Below are the code and all the weights of a small trained network. Each question names an input and a class and asks about switching units off, where a switched-off unit gives its printed mean instead of its output.

import numpy as np


def w(rows, s, z=0):
    codes = np.array(rows[::2]) - 128.0
    scale = np.full(codes.shape[1], s)
    scale[-1] = z or s
    return codes * scale


def f(y):
    return y / 2 * (1 + np.tanh(0.7978845608 * (y + 0.044715 * y**3)))


def log_softmax(a):
    a = a - a.max(-1, keepdims=True)
    return a - np.log(np.exp(a).sum(-1, keepdims=True))


def net(x, mask):
    res = np.array(x, float).reshape(1, 8) / 4 @ E
    y = f(res @ A[0][:, :-1].T + A[0][:, -1])
    res = res + np.where(mask, y, B[0][:, -1]) @ B[0][:, :-1]
    return log_softmax(res[-1] @ U[:, :-1].T + U[:, -1])


A, B = {}, {}
E = w([
[130,235,114,184,63,188,172,127,224,82,145,125],'x0',
[126,115,113,141,143,150,131,123,123,124,117,142],'x1',
[117,135,135,113,152,129,147,127,131,127,152,114],'x2',
[135,70,94,170,187,50,62,144,200,58,219,135],'x3',
[136,124,119,155,99,140,97,127,107,115,108,147],'x4',
[133,116,110,141,133,141,129,125,128,135,111,159],'x5',
[197,58,221,156,85,112,215,11,96,97,152,197],'x6',
[132,118,128,125,134,129,136,132,139,133,121,119],'x7',
],0.012)
A[0] = w([
[95,224,124,120,126,169,158,126,111,150,68,118,240],'neuron 0',
[137,105,123,136,164,82,109,111,117,127,118,118,91],'neuron 1',
[133,34,92,201,177,40,28,126,254,45,250,158,150],'neuron 2',
[121,173,118,122,129,145,116,139,201,149,85,131,154],'neuron 3',
[113,132,90,94,190,123,56,159,71,145,99,113,217],'neuron 4',
[182,170,183,218,72,168,219,81,215,75,151,139,2],'neuron 5',
[96,110,71,38,183,104,18,218,70,196,74,81,230],'neuron 6',
[135,83,184,81,130,112,142,94,47,143,95,140,202],'neuron 7',
[146,5,175,90,131,69,135,93,44,150,141,142,118],'neuron 8',
[110,142,104,167,149,99,94,121,186,103,149,147,108],'neuron 9',
[103,239,60,150,109,186,108,194,237,119,113,95,131],'neuron 10',
[110,192,72,135,151,164,86,182,143,129,121,95,90],'neuron 11',
],0.012,0.0066)
B[0] = w([
[147,150,147,26,85,136,90,138,121,129,155,168,179],'neuron 0',
[122,121,142,132,171,128,135,122,145,114,166,148,149],'neuron 1',
[127,123,113,251,181,99,99,136,169,78,132,129,253],'neuron 2',
[129,142,113,107,121,142,76,151,130,114,124,131,160],'neuron 3',
[111,128,121,119,84,126,182,107,170,120,151,119,187],'neuron 4',
[78,71,108,100,66,127,182,100,201,105,143,127,175],'neuron 5',
[88,77,109,120,41,135,184,90,201,101,131,136,230],'neuron 6',
[113,128,133,116,150,127,184,124,65,170,92,76,178],'neuron 7',
[159,91,168,155,175,119,95,128,56,116,141,179,198],'neuron 8',
[128,142,114,193,124,137,155,131,155,151,111,90,164],'neuron 9',
[159,209,112,138,168,134,76,168,105,161,106,123,214],'neuron 10',
[147,157,147,136,173,126,106,158,103,133,138,103,184],'neuron 11',
],0.021,0.039)
U = w([
[68,115,128,49,23,149,195,71,161,149,103,120,255],'0',
[86,96,54,186,85,83,167,98,209,85,170,108,192],'1',
[173,187,125,72,103,150,66,163,107,178,94,121,29],'2',
[150,189,87,182,165,102,67,170,154,129,80,62,29],'3',
[157,117,171,101,131,112,171,97,2,210,63,111,115],'4',
[167,91,166,185,206,71,84,105,89,92,129,172,42],'5',
],0.0095,0.003)

Each question gives the input, the list of numbers given to net, and the class t.
The units are the neurons (one row each of A and B). Each row of codes is followed by its name. A weight is (code - 128) times the scale printed after its matrix; where a second scale follows, it is the last column's (A, B and U).
mask holds one flag per neuron, in row order. A switched-off neuron (its flag False) gives its mean, the last column of its row in B, instead of its output. The means were averaged over made-up inputs and are rounded, as every weight is.
A unit's drop is (log p(t) with every unit on - log p(t) with that unit switched off) / (log p(t) with every unit on - log p(t) with every unit switched off).
The circuit of an input: a set's keep is (log p(t) with only the set's units on - log p(t) with every unit switched off) / (log p(t) with every unit on - log p(t) with every unit switched off). Starting from all 12 units, units are removed one at a time, each time the one whose removal leaves the highest keep (on an exact tie, the one counted first), for as long as the keep stays at least 0.8.
circuit, biggest first: the units of the circuit, biggest drop first
most important unit: the unit with the biggest drop
k most important neurons: the k neurons with the biggest drops, biggest first
drop of u: that unit's drop, to one decimal
input [0,7,-5,-1,-3,-1,0,2], class 0: 3 most important neurons	neuron 2; neuron 10; neuron 8
input [-8,-8,0,-3,-7,8,6,4], class 4: circuit, biggest first	neuron 7
input [-7,5,0,-1,-3,-5,7,7], class 4: 2 most important neurons	neuron 7; neuron 2
input [0,-5,2,-5,-2,7,4,4], class 4: circuit, biggest first	neuron 6; neuron 2
input [-5,7,-8,-3,4,-2,1,0], class 4: 2 most important neurons	neuron 2; neuron 8
input [0,6,-4,-2,2,-2,8,-5], class 4: circuit, biggest first	neuron 6; neuron 2
input [-8,-8,5,-2,-2,-8,0,-3], class 0: 3 most important neurons	neuron 6; neuron 2; neuron 10
input [-1,-7,7,-4,-5,-4,2,7], class 4: circuit, biggest first	neuron 2; neuron 6
input [-5,-6,-5,-1,0,8,3,1], class 4: 2 most important neurons	neuron 2; neuron 7
input [-1,-4,1,0,-6,-5,5,-3], class 4: 2 most important neurons	neuron 2; neuron 6
input [-4,1,2,0,3,-1,3,6], class 4: 2 most important neurons	neuron 2; neuron 7
input [-8,3,-4,-2,-1,2,5,-7], class 4: 2 most important neurons	neuron 7; neuron 2
input [6,3,4,-2,3,-7,-6,-8], class 2: 2 most important neurons	neuron 2; neuron 0
input [-8,0,-1,0,-6,-8,4,-4], class 4: circuit, biggest first	neuron 7
input [-8,2,-6,-1,-5,5,7,-4], class 4: 2 most important neurons	neuron 7; neuron 2
input [0,-3,0,1,7,-6,3,-4], class 5: 2 most important neurons	neuron 6; neuron 4
input [-4,5,1,5,-6,7,2,3], class 5: drop of neuron 1	0.0
input [-8,-5,8,-1,-7,8,-7,2], class 0: drop of neuron 2	0.7
input [8,4,2,-7,3,7,1,6], class 0: drop of neuron 5	2.1
input [2,-2,-3,4,8,5,-5,1], class 3: most important unit	neuron 10
